Here is a tiny trained network, its code and every weight. The questions are about switching its units off for an input and a target symbol, where a switched-off unit gives its printed mean instead of its output.

import numpy as np


def w(rows, s, z=0):
    codes = np.array(rows[::2]) - 128.0
    scale = np.full(codes.shape[1], s)
    scale[-1] = z or s
    return codes * scale


def norm(h):
    return h / np.sqrt((h * h).mean(-1, keepdims=True) + 1e-5)


def f(y):
    return y / 2 * (1 + np.tanh(0.7978845608 * (y + 0.044715 * y**3)))


def softmax(a):
    e = np.exp(a - a.max(-1, keepdims=True))
    return e / e.sum(-1, keepdims=True)


def log_softmax(a):
    a = a - a.max(-1, keepdims=True)
    return a - np.log(np.exp(a).sum(-1, keepdims=True))


def net(x, mask):
    ids = ['αγελμψ'.index(c) for c in x.split()]
    T = len(ids)
    res = E[ids] + P[:T]
    u = 0
    for l in range(3):
        r = norm(res)
        for j in range(2):
            rows = slice(2 * j, 2 * j + 2)
            q, k, v = (r @ M[l][rows].T for M in (Q, K, V))
            z = softmax(np.where(np.tri(T) > 0, q @ k.T / 2**0.5, -1e9)) @ v
            o = O[l][rows]
            res = res + np.where(mask[u + j], z, o[:, -1]) @ o[:, :-1]
        u += 2
        y = f(norm(res) @ A[l][:, :-1].T + A[l][:, -1])
        res = res + np.where(mask[u : u + 4], y, B[l][:, -1]) @ B[l][:, :-1]
        u += 4
    return log_softmax(norm(res)[-1] @ U[:, :-1].T + U[:, -1])


Q, K, V, O, A, B = {}, {}, {}, {}, {}, {}
E = w([
[81,130,81],'α',
[155,135,249],'γ',
[128,88,218],'ε',
[159,127,87],'λ',
[110,151,88],'μ',
[85,70,172],'ψ',
],0.013)
P = w([
[80,184,135],'0',
[9,80,34],'1',
[117,188,71],'2',
[146,99,202],'3',
[249,49,62],'4',
[147,222,89],'5',
[150,103,197],'6',
[245,48,102],'7',
[152,224,99],'8',
[153,109,190],'9',
[129,3,248],'10',
[152,230,102],'11',
[173,119,194],'12',
],0.0065)
Q[0] = w([
[47,167,103],'L0H1',
[166,83,194],'L0H1',
[112,54,84],'L0H2',
[79,255,92],'L0H2',
],0.0075)
K[0] = w([
[114,198,100],'L0H1',
[126,198,32],'L0H1',
[254,109,47],'L0H2',
[167,202,78],'L0H2',
],0.0075)
V[0] = w([
[137,254,128],'L0H1',
[162,86,80],'L0H1',
[124,226,35],'L0H2',
[156,121,204],'L0H2',
],0.0056)
O[0] = w([
[37,188,163,115],'L0H1',
[77,23,64,90],'L0H1',
[55,184,210,3],'L0H2',
[3,112,165,187],'L0H2',
],0.0056,0.0018)
A[0] = w([
[170,117,155,138],'L0N1',
[194,160,91,88],'L0N2',
[36,116,3,151],'L0N3',
[123,76,245,253],'L0N4',
],0.0056,0.0026)
B[0] = w([
[34,116,102,147],'L0N1',
[53,132,193,125],'L0N2',
[255,123,165,150],'L0N3',
[187,176,40,255],'L0N4',
],0.0075,0.0052)
Q[1] = w([
[115,145,198],'L1H1',
[83,92,66],'L1H1',
[97,168,239],'L1H2',
[253,107,174],'L1H2',
],0.012)
K[1] = w([
[106,203,147],'L1H1',
[215,100,210],'L1H1',
[77,2,123],'L1H2',
[247,133,145],'L1H2',
],0.0081)
V[1] = w([
[255,93,83],'L1H1',
[116,19,213],'L1H1',
[120,236,240],'L1H2',
[148,163,165],'L1H2',
],0.0049)
O[1] = w([
[205,224,163,254],'L1H1',
[111,172,184,21],'L1H1',
[125,160,255,169],'L1H2',
[156,94,75,170],'L1H2',
],0.0049,0.0032)
A[1] = w([
[34,56,120,178],'L1N1',
[111,4,122,253],'L1N2',
[127,128,163,231],'L1N3',
[165,106,155,97],'L1N4',
],0.015,0.0038)
B[1] = w([
[181,212,127,133],'L1N1',
[255,147,121,254],'L1N2',
[195,44,80,213],'L1N3',
[120,46,170,238],'L1N4',
],0.0071,0.0036)
Q[2] = w([
[95,97,68],'L2H1',
[108,7,113],'L2H1',
[62,94,108],'L2H2',
[61,103,166],'L2H2',
],0.016)
K[2] = w([
[148,58,91],'L2H1',
[161,117,52],'L2H1',
[74,118,119],'L2H2',
[5,154,69],'L2H2',
],0.014)
V[2] = w([
[99,212,148],'L2H1',
[114,182,73],'L2H1',
[99,113,2],'L2H2',
[87,183,114],'L2H2',
],0.0063)
O[2] = w([
[59,32,146,162],'L2H1',
[155,108,2,158],'L2H1',
[145,175,197,48],'L2H2',
[185,170,85,2],'L2H2',
],0.0069,0.0033)
A[2] = w([
[167,194,199,205],'L2N1',
[139,105,254,218],'L2N2',
[136,47,57,251],'L2N3',
[65,218,223,159],'L2N4',
],0.0062,0.0029)
B[2] = w([
[167,19,255,171],'L2N1',
[12,85,127,191],'L2N2',
[32,65,76,253],'L2N3',
[24,180,180,118],'L2N4',
],0.0047)
U = w([
[90,165,33,99],'α',
[46,150,254,254],'γ',
[241,215,104,55],'ε',
[59,125,36,115],'λ',
[18,199,64,95],'μ',
[227,224,83,127],'ψ',
],0.0082,0.0019)

Each question gives the input, a string of symbols that net reads in full, and the target symbol t.
The units are the heads (2 rows each of Q, K, V and O) and the neurons (one row each of A and B). Each row of codes is followed by its name. A weight is (code - 128) times the scale printed after its matrix; where a second scale follows, it is the last column's (O, A, B and U).
mask holds one flag per unit, layer by layer, with each layer's heads first. A switched-off unit (its flag False) gives its mean, the last column of its rows in O or B, instead of its output. The means were averaged over made-up inputs and are rounded, as every weight is.
A unit's drop is (log p(t) with every unit on - log p(t) with that unit switched off) / (log p(t) with every unit on - log p(t) with every unit switched off).
The circuit of an input: a set's keep is (log p(t) with only the set's units on - log p(t) with every unit switched off) / (log p(t) with every unit on - log p(t) with every unit switched off). Starting from the 12 units with the biggest drops (on a tie, the unit counted first), units are removed one at a time, each time the one whose removal leaves the highest keep (on an exact tie, the one counted first), for as long as the keep stays at least 0.8.
circuit, biggest first: the units of the circuit, biggest drop first
top k neurons: the k neurons with the biggest drops, biggest first
k most important neurons of layer l: the k neurons of layer l with the biggest drops, biggest first
heads that matter: for each layer, one digit per head in row order, 1 if its drop is at least 0.15 and else 0, layers parted by /
drop of u: that unit's drop, to one decimal
input μ μ ε γ μ α ψ, target ψ: circuit, biggest first -> [L1N2]
input γ α λ ψ λ λ γ γ λ μ, target μ: heads that matter -> 01 / 01 / 00
input ψ γ λ α γ α, target ψ: heads that matter -> 00 / 00 / 00
input μ ψ ψ λ ψ γ γ λ α λ ε, target ψ: circuit, biggest first -> [L1N2; L1H2]
input λ ψ λ γ α ε, target λ: heads that matter -> 01 / 01 / 10
input λ α ε ψ γ γ ε μ α γ λ γ, target λ: heads that matter -> 11 / 11 / 10
input γ λ λ ψ, target ε: top 2 neurons -> [L1N2; L0N3]
input γ μ γ λ γ ψ γ γ λ λ ε ε, target γ: heads that matter -> 10 / 11 / 10
input λ λ ψ γ γ ε, target λ: heads that matter -> 11 / 01 / 10
input ψ α ψ ψ ψ α λ λ μ ψ ε ψ, target ψ: heads that matter -> 00 / 00 / 00
input γ λ ψ γ μ μ ψ α ψ, target γ: heads that matter -> 00 / 11 / 10
input λ ε μ γ μ λ, target λ: top 2 neurons -> [L1N2; L1N4]
input γ α μ γ λ γ λ α ε, target γ: top 3 neurons -> [L0N4; L1N2; L0N3]
input λ λ α μ γ μ μ α ε α ψ λ λ, target λ: most important neuron of layer 0 -> [L0N3]
input γ ψ α λ ε γ μ, target μ: top 3 neurons -> [L0N4; L1N4; L1N2]
input γ λ ψ ε γ α ε γ γ ε γ γ, target γ: top 3 neurons -> [L1N2; L0N3; L2N2]
input ε γ γ α α α, target ε: 3 most important neurons of layer 2 -> [L2N3; L2N2; L2N1]
input γ μ γ ε γ λ ε λ γ γ ψ λ, target γ: 2 most important neurons of layer 0 -> [L0N4; L0N2]
input γ γ ε γ γ ψ ψ μ ψ, target γ: top 3 neurons -> [L1N2; L1N3; L0N4]
input γ λ λ λ α ε μ ψ ψ ψ α μ, target γ: top 3 neurons -> [L1N2; L0N4; L1N3]
input γ μ γ α γ α ψ ε ψ α ε, target ε: top neuron -> [L1N2]
input γ λ μ μ γ γ, target γ: drop of L0N1 -> 0.1
input λ ψ α μ λ α α ε λ ε α γ, target λ: drop of L0H2 -> 1.0
